Below is a small trained network, with its code and all its weights. Each question gives an input and a target symbol and asks what happens when units are switched off, that is, made to give their printed mean instead of their output.

import numpy as np


def w(rows, s, z=0):
    codes = np.array(rows[::2]) - 128.0
    scale = np.full(codes.shape[1], s)
    scale[-1] = z or s
    return codes * scale


def norm(h):
    return h / np.sqrt((h * h).mean(-1, keepdims=True) + 1e-5)


def f(y):
    return y / 2 * (1 + np.tanh(0.7978845608 * (y + 0.044715 * y**3)))


def softmax(a):
    e = np.exp(a - a.max(-1, keepdims=True))
    return e / e.sum(-1, keepdims=True)


def log_softmax(a):
    a = a - a.max(-1, keepdims=True)
    return a - np.log(np.exp(a).sum(-1, keepdims=True))


def net(x, mask):
    ids = ['ΔΩαγεζθλξπστψ'.index(c) for c in x.split()]
    T = len(ids)
    res = E[ids] + P[:T]
    u = 0
    for l in range(2):
        r = norm(res)
        for j in range(3):
            rows = slice(4 * j, 4 * j + 4)
            q, k, v = (r @ M[l][rows].T for M in (Q, K, V))
            z = softmax(np.where(np.tri(T) > 0, q @ k.T / 4**0.5, -1e9)) @ v
            o = O[l][rows]
            res = res + np.where(mask[u + j], z, o[:, -1]) @ o[:, :-1]
        u += 3
        y = f(norm(res) @ A[l][:, :-1].T + A[l][:, -1])
        res = res + np.where(mask[u : u + 12], y, B[l][:, -1]) @ B[l][:, :-1]
        u += 12
    return log_softmax(norm(res)[-1] @ U[:, :-1].T + U[:, -1])


Q, K, V, O, A, B = {}, {}, {}, {}, {}, {}
E = w([
[97,161,149],'Δ',
[192,112,199],'Ω',
[178,168,248],'α',
[145,96,157],'γ',
[107,138,157],'ε',
[82,187,135],'ζ',
[120,167,143],'θ',
[133,199,63],'λ',
[32,143,112],'ξ',
[153,102,154],'π',
[130,67,43],'σ',
[112,193,93],'τ',
[153,208,84],'ψ',
],0.016)
P = w([
[144,80,183],'0',
[5,113,135],'1',
[227,197,175],'2',
[161,84,72],'3',
[3,101,144],'4',
[227,211,172],'5',
[185,91,71],'6',
[3,92,152],'7',
[229,219,172],'8',
[180,87,76],'9',
],0.0064)
Q[0] = w([
[14,158,119],'L0H0',
[112,135,152],'L0H0',
[168,111,67],'L0H0',
[5,169,197],'L0H0',
[155,66,122],'L0H1',
[160,106,178],'L0H1',
[48,134,224],'L0H1',
[158,162,194],'L0H1',
[119,146,108],'L0H2',
[171,60,105],'L0H2',
[118,157,186],'L0H2',
[150,72,13],'L0H2',
],0.018)
K[0] = w([
[64,156,117],'L0H0',
[95,127,143],'L0H0',
[185,138,89],'L0H0',
[2,138,169],'L0H0',
[186,77,162],'L0H1',
[136,52,147],'L0H1',
[32,146,239],'L0H1',
[90,70,103],'L0H1',
[117,134,120],'L0H2',
[187,148,158],'L0H2',
[88,88,175],'L0H2',
[201,203,48],'L0H2',
],0.019)
V[0] = w([
[2,90,140],'L0H0',
[199,98,104],'L0H0',
[53,113,134],'L0H0',
[13,97,129],'L0H0',
[37,98,151],'L0H1',
[150,84,123],'L0H1',
[132,107,125],'L0H1',
[203,118,108],'L0H1',
[148,123,116],'L0H2',
[93,150,116],'L0H2',
[208,197,112],'L0H2',
[89,93,161],'L0H2',
],0.0043)
O[0] = w([
[182,222,54,253],'L0H0',
[121,94,209,47],'L0H0',
[154,173,85,204],'L0H0',
[173,196,68,243],'L0H0',
[71,102,73,199],'L0H1',
[120,79,199,90],'L0H1',
[118,106,149,116],'L0H1',
[157,115,202,56],'L0H1',
[146,102,131,107],'L0H2',
[106,115,160,163],'L0H2',
[119,3,153,54],'L0H2',
[117,225,93,167],'L0H2',
],0.0049,0.0041)
A[0] = w([
[140,109,66,159],'L0N0',
[7,81,151,149],'L0N1',
[119,92,168,2],'L0N2',
[127,154,140,125],'L0N3',
[72,141,138,111],'L0N4',
[146,122,95,131],'L0N5',
[73,121,189,98],'L0N6',
[136,152,204,82],'L0N7',
[124,130,124,119],'L0N8',
[159,138,97,142],'L0N9',
[189,119,148,227],'L0N10',
[129,114,135,83],'L0N11',
],0.02,0.0057)
B[0] = w([
[193,150,50,254],'L0N0',
[114,150,27,195],'L0N1',
[108,223,139,127],'L0N2',
[135,77,150,175],'L0N3',
[151,122,218,198],'L0N4',
[152,150,98,171],'L0N5',
[201,160,139,124],'L0N6',
[164,83,1,154],'L0N7',
[127,134,129,134],'L0N8',
[158,135,47,205],'L0N9',
[92,239,133,182],'L0N10',
[118,128,144,102],'L0N11',
],0.017,0.005)
Q[1] = w([
[2,154,173],'L1H0',
[177,139,183],'L1H0',
[228,244,239],'L1H0',
[98,74,67],'L1H0',
[195,125,114],'L1H1',
[220,152,127],'L1H1',
[134,116,120],'L1H1',
[160,226,154],'L1H1',
[3,66,16],'L1H2',
[217,119,91],'L1H2',
[156,154,178],'L1H2',
[27,144,124],'L1H2',
],0.018)
K[1] = w([
[11,96,112],'L1H0',
[136,70,169],'L1H0',
[116,72,237],'L1H0',
[149,164,79],'L1H0',
[141,167,99],'L1H1',
[151,173,66],'L1H1',
[130,133,133],'L1H1',
[56,181,95],'L1H1',
[4,115,103],'L1H2',
[127,45,139],'L1H2',
[174,152,134],'L1H2',
[88,226,77],'L1H2',
],0.021)
V[1] = w([
[211,220,91],'L1H0',
[93,102,104],'L1H0',
[156,139,139],'L1H0',
[254,102,94],'L1H0',
[108,129,82],'L1H1',
[157,53,77],'L1H1',
[254,93,105],'L1H1',
[71,116,114],'L1H1',
[75,57,161],'L1H2',
[134,175,112],'L1H2',
[64,127,145],'L1H2',
[120,194,112],'L1H2',
],0.0078)
O[1] = w([
[243,136,217,255],'L1H0',
[122,174,90,116],'L1H0',
[128,104,156,135],'L1H0',
[104,135,250,162],'L1H0',
[78,53,133,175],'L1H1',
[166,107,55,107],'L1H1',
[154,179,2,119],'L1H1',
[125,85,164,130],'L1H1',
[152,228,165,47],'L1H2',
[111,88,102,174],'L1H2',
[129,178,120,107],'L1H2',
[107,83,90,186],'L1H2',
],0.008,0.0079)
A[1] = w([
[222,99,78,134],'L1N0',
[52,122,124,143],'L1N1',
[178,158,67,3],'L1N2',
[63,133,62,157],'L1N3',
[112,121,174,147],'L1N4',
[30,174,179,111],'L1N5',
[201,81,223,226],'L1N6',
[148,132,86,102],'L1N7',
[107,139,96,54],'L1N8',
[217,98,150,93],'L1N9',
[154,203,120,150],'L1N10',
[87,4,141,23],'L1N11',
],0.015,0.003)
B[1] = w([
[102,72,219,250],'L1N0',
[70,88,97,142],'L1N1',
[133,141,231,225],'L1N2',
[179,188,127,190],'L1N3',
[134,137,99,121],'L1N4',
[83,157,202,146],'L1N5',
[199,51,56,148],'L1N6',
[134,155,146,180],'L1N7',
[125,135,101,141],'L1N8',
[119,80,49,169],'L1N9',
[86,66,63,203],'L1N10',
[45,22,4,132],'L1N11',
],0.015,0.011)
U = w([
[170,250,46,254],'Δ',
[119,85,94,155],'Ω',
[188,73,98,59],'α',
[223,86,117,28],'γ',
[42,191,155,141],'ε',
[208,208,215,113],'ζ',
[152,100,82,171],'θ',
[139,96,156,116],'λ',
[78,73,219,146],'ξ',
[11,96,91,172],'π',
[136,56,115,111],'σ',
[249,127,19,38],'τ',
[135,89,105,212],'ψ',
],0.016,0.0033)

Each question gives the input, a string of symbols that net reads in full, and the target symbol t.
The units are the heads (4 rows each of Q, K, V and O) and the neurons (one row each of A and B). Each row of codes is followed by its name. A weight is (code - 128) times the scale printed after its matrix; where a second scale follows, it is the last column's (O, A, B and U).
mask holds one flag per unit, layer by layer, with each layer's heads first. A switched-off unit (its flag False) gives its mean, the last column of its rows in O or B, instead of its output. The means were averaged over made-up inputs and are rounded, as every weight is.
A unit's drop is (log p(t) with every unit on - log p(t) with that unit switched off) / (log p(t) with every unit on - log p(t) with every unit switched off).
most important unit: the unit with the biggest drop
top k neurons: the k neurons with the biggest drops, biggest first
k most important neurons of layer l: the k neurons of layer l with the biggest drops, biggest first
input Δ Ω σ, target Δ: top 2 neurons -> L0N10; L0N0
input Δ Δ α Δ Δ π ξ Ω, target ζ: top 4 neurons -> L0N7; L0N10; L0N4; L1N3
input τ σ ξ ξ ζ τ Δ Δ ξ, target τ: top 3 neurons -> L0N10; L0N1; L0N7
input τ ζ ξ ξ ζ ε Δ α ζ, target τ: 4 most important neurons of layer 0 -> L0N1; L0N7; L0N10; L0N0
input τ τ ξ ξ ξ ξ, target τ: top 3 neurons -> L0N1; L0N7; L0N10
input Δ γ Ω ξ ξ τ, target Δ: most important unit -> L0N0
input ξ α Δ Δ Δ ξ σ Δ, target π: top 2 neurons -> L0N4; L0N0
input τ Δ Δ θ ξ Δ, target τ: top 2 neurons -> L0N1; L0N7
input ξ ξ ψ ξ ε σ, target ξ: top 2 neurons -> L0N4; L0N10
input θ Ω Δ τ τ ξ ξ τ, target ξ: top 3 neurons -> L0N1; L0N7; L0N4
input ζ Δ ξ ζ α θ σ Δ γ, target ζ: 3 most important neurons of layer 0 -> L0N10; L0N4; L0N0
input ξ ξ ξ γ, target ε: top 2 neurons -> L0N10; L1N5
input ζ Δ σ, target ζ: top 3 neurons -> L0N0; L0N10; L0N7
input ξ ξ Δ ξ Ω Δ θ Δ, target π: top 2 neurons -> L0N4; L0N7
input ξ Δ Δ ζ σ Δ ξ, target ξ: 3 most important neurons of layer 0 -> L0N1; L0N7; L0N10
input ξ σ ξ τ γ π α θ τ, target ξ: top 3 neurons -> L0N4; L0N10; L0N9
input ξ ζ ξ θ Δ ξ α ξ Ω, target ξ: most important unit -> L0H0
input ξ τ γ, target ξ: top 2 neurons -> L0N6; L0N7
input ζ ξ ξ Δ ζ ψ, target ζ: 3 most important neurons of layer 0 -> L0N7; L0N10; L0N0
input ξ ξ Δ α ξ ξ Δ ε ζ, target ξ: 3 most important neurons of layer 0 -> L0N10; L0N4; L0N1
input Δ ξ α λ τ τ, target Δ: most important unit -> L1H0
input ζ ξ ζ ξ σ, target τ: 2 most important neurons of layer 0 -> L0N1; L0N0
input ξ ξ θ Δ, target ξ: 2 most important neurons of layer 0 -> L0N1; L0N7
input ξ ξ ξ Ω ξ ψ, target ξ: 2 most important neurons of layer 0 -> L0N10; L0N4
input α π Δ ζ γ Δ ξ ζ, target ε: 3 most important neurons of layer 0 -> L0N0; L0N7; L0N4
input ε σ Δ, target ε: 3 most important neurons of layer 1 -> L1N5; L1N0; L1N9
